Below is a small trained network, with its code and all its weights. Each question gives an input and a class and asks what happens when units are switched off, that is, made to give their printed mean instead of their output.

import numpy as np


def w(rows, s, z=0):
    codes = np.array(rows[::2]) - 128.0
    scale = np.full(codes.shape[1], s)
    scale[-1] = z or s
    return codes * scale


def f(y):
    return y / 2 * (1 + np.tanh(0.7978845608 * (y + 0.044715 * y**3)))


def log_softmax(a):
    a = a - a.max(-1, keepdims=True)
    return a - np.log(np.exp(a).sum(-1, keepdims=True))


def net(x, mask):
    res = np.array(x, float).reshape(1, 6) / 4 @ E
    y = f(res @ A[0][:, :-1].T + A[0][:, -1])
    res = res + np.where(mask, y, B[0][:, -1]) @ B[0][:, :-1]
    return log_softmax(res[-1] @ U[:, :-1].T + U[:, -1])


A, B = {}, {}
E = w([
[48,129,104,180,60,107,155,111],'x0',
[145,87,130,70,108,217,166,172],'x1',
[193,81,61,158,160,163,59,66],'x2',
[194,141,255,172,110,118,161,70],'x3',
[167,93,80,120,68,163,94,156],'x4',
[187,148,89,134,187,90,101,117],'x5',
],0.0098)
A[0] = w([
[150,150,170,209,164,126,144,5,196],'N1',
[99,113,65,161,115,155,159,135,200],'N2',
[108,157,106,128,191,108,130,130,232],'N3',
[167,65,150,116,122,138,116,73,119],'N4',
[100,138,76,108,133,150,146,209,100],'N5',
[163,162,139,136,201,127,181,99,181],'N6',
[122,159,131,165,74,94,127,150,230],'N7',
[103,178,96,131,186,122,92,94,207],'N8',
[139,165,183,135,174,61,141,159,204],'N9',
[77,111,159,137,74,201,212,117,167],'N10',
[81,125,115,125,87,103,125,110,220],'N11',
[172,134,152,145,150,114,180,101,254],'N12',
],0.013,0.0053)
B[0] = w([
[61,93,125,172,220,85,102,77,248],'N1',
[100,108,101,167,160,91,150,164,191],'N2',
[112,148,53,119,163,130,176,190,199],'N3',
[138,105,138,154,156,197,147,172,179],'N4',
[118,81,140,178,245,88,127,120,200],'N5',
[114,159,85,136,179,107,170,140,198],'N6',
[92,200,61,102,145,125,200,212,186],'N7',
[113,123,92,96,112,138,154,122,207],'N8',
[80,139,112,103,138,107,131,167,221],'N9',
[167,208,62,86,148,135,159,191,223],'N10',
[112,169,115,127,162,74,168,162,183],'N11',
[107,136,9,126,137,137,210,115,204],'N12',
],0.011,0.013)
U = w([
[100,142,219,184,85,85,92,101,3],'0',
[149,149,213,149,87,2,66,46,11],'1',
[235,167,113,104,81,252,149,165,62],'2',
[63,186,54,110,175,52,159,199,239],'3',
[84,2,92,250,200,93,96,87,160],'4',
],0.0077,0.003)

Each question gives the input, the list of numbers given to net, and the class t.
The units are the neurons (one row each of A and B). Each row of codes is followed by its name. A weight is (code - 128) times the scale printed after its matrix; where a second scale follows, it is the last column's (A, B and U).
mask holds one flag per neuron, in row order. A switched-off neuron (its flag False) gives its mean, the last column of its row in B, instead of its output. The means were averaged over made-up inputs and are rounded, as every weight is.
A unit's drop is (log p(t) with every unit on - log p(t) with that unit switched off) / (log p(t) with every unit on - log p(t) with every unit switched off).
The circuit of an input: a set's keep is (log p(t) with only the set's units on - log p(t) with every unit switched off) / (log p(t) with every unit on - log p(t) with every unit switched off). Starting from all 12 units, units are removed one at a time, each time the one whose removal leaves the highest keep (on an exact tie, the one counted first), for as long as the keep stays at least 0.8.
circuit, biggest first: the units of the circuit, biggest drop first
k most important neurons: the k neurons with the biggest drops, biggest first
drop of u: that unit's drop, to one decimal
input [6,3,5,4,-8,2], class 4: circuit, biggest first : N1
input [-7,-5,4,1,-5,-2], class 4: 4 most important neurons : N1; N10; N7; N11
input [0,-2,6,-5,0,-5], class 4: circuit, biggest first : N10; N7
input [-5,-7,4,4,-1,5], class 4: 3 most important neurons : N1; N10; N7
input [2,-5,2,3,-2,-1], class 4: 2 most important neurons : N1; N10
input [-7,-3,8,-8,2,2], class 4: 2 most important neurons : N10; N7
input [-5,-2,5,3,-2,7], class 4: 2 most important neurons : N1; N10
input [-5,7,1,2,-6,-7], class 2: drop of N1 : 0.2
input [8,6,5,-4,3,6], class 4: drop of N10 : 0.1
input [-6,-4,6,8,-7,3], class 4: drop of N11 : 0.0
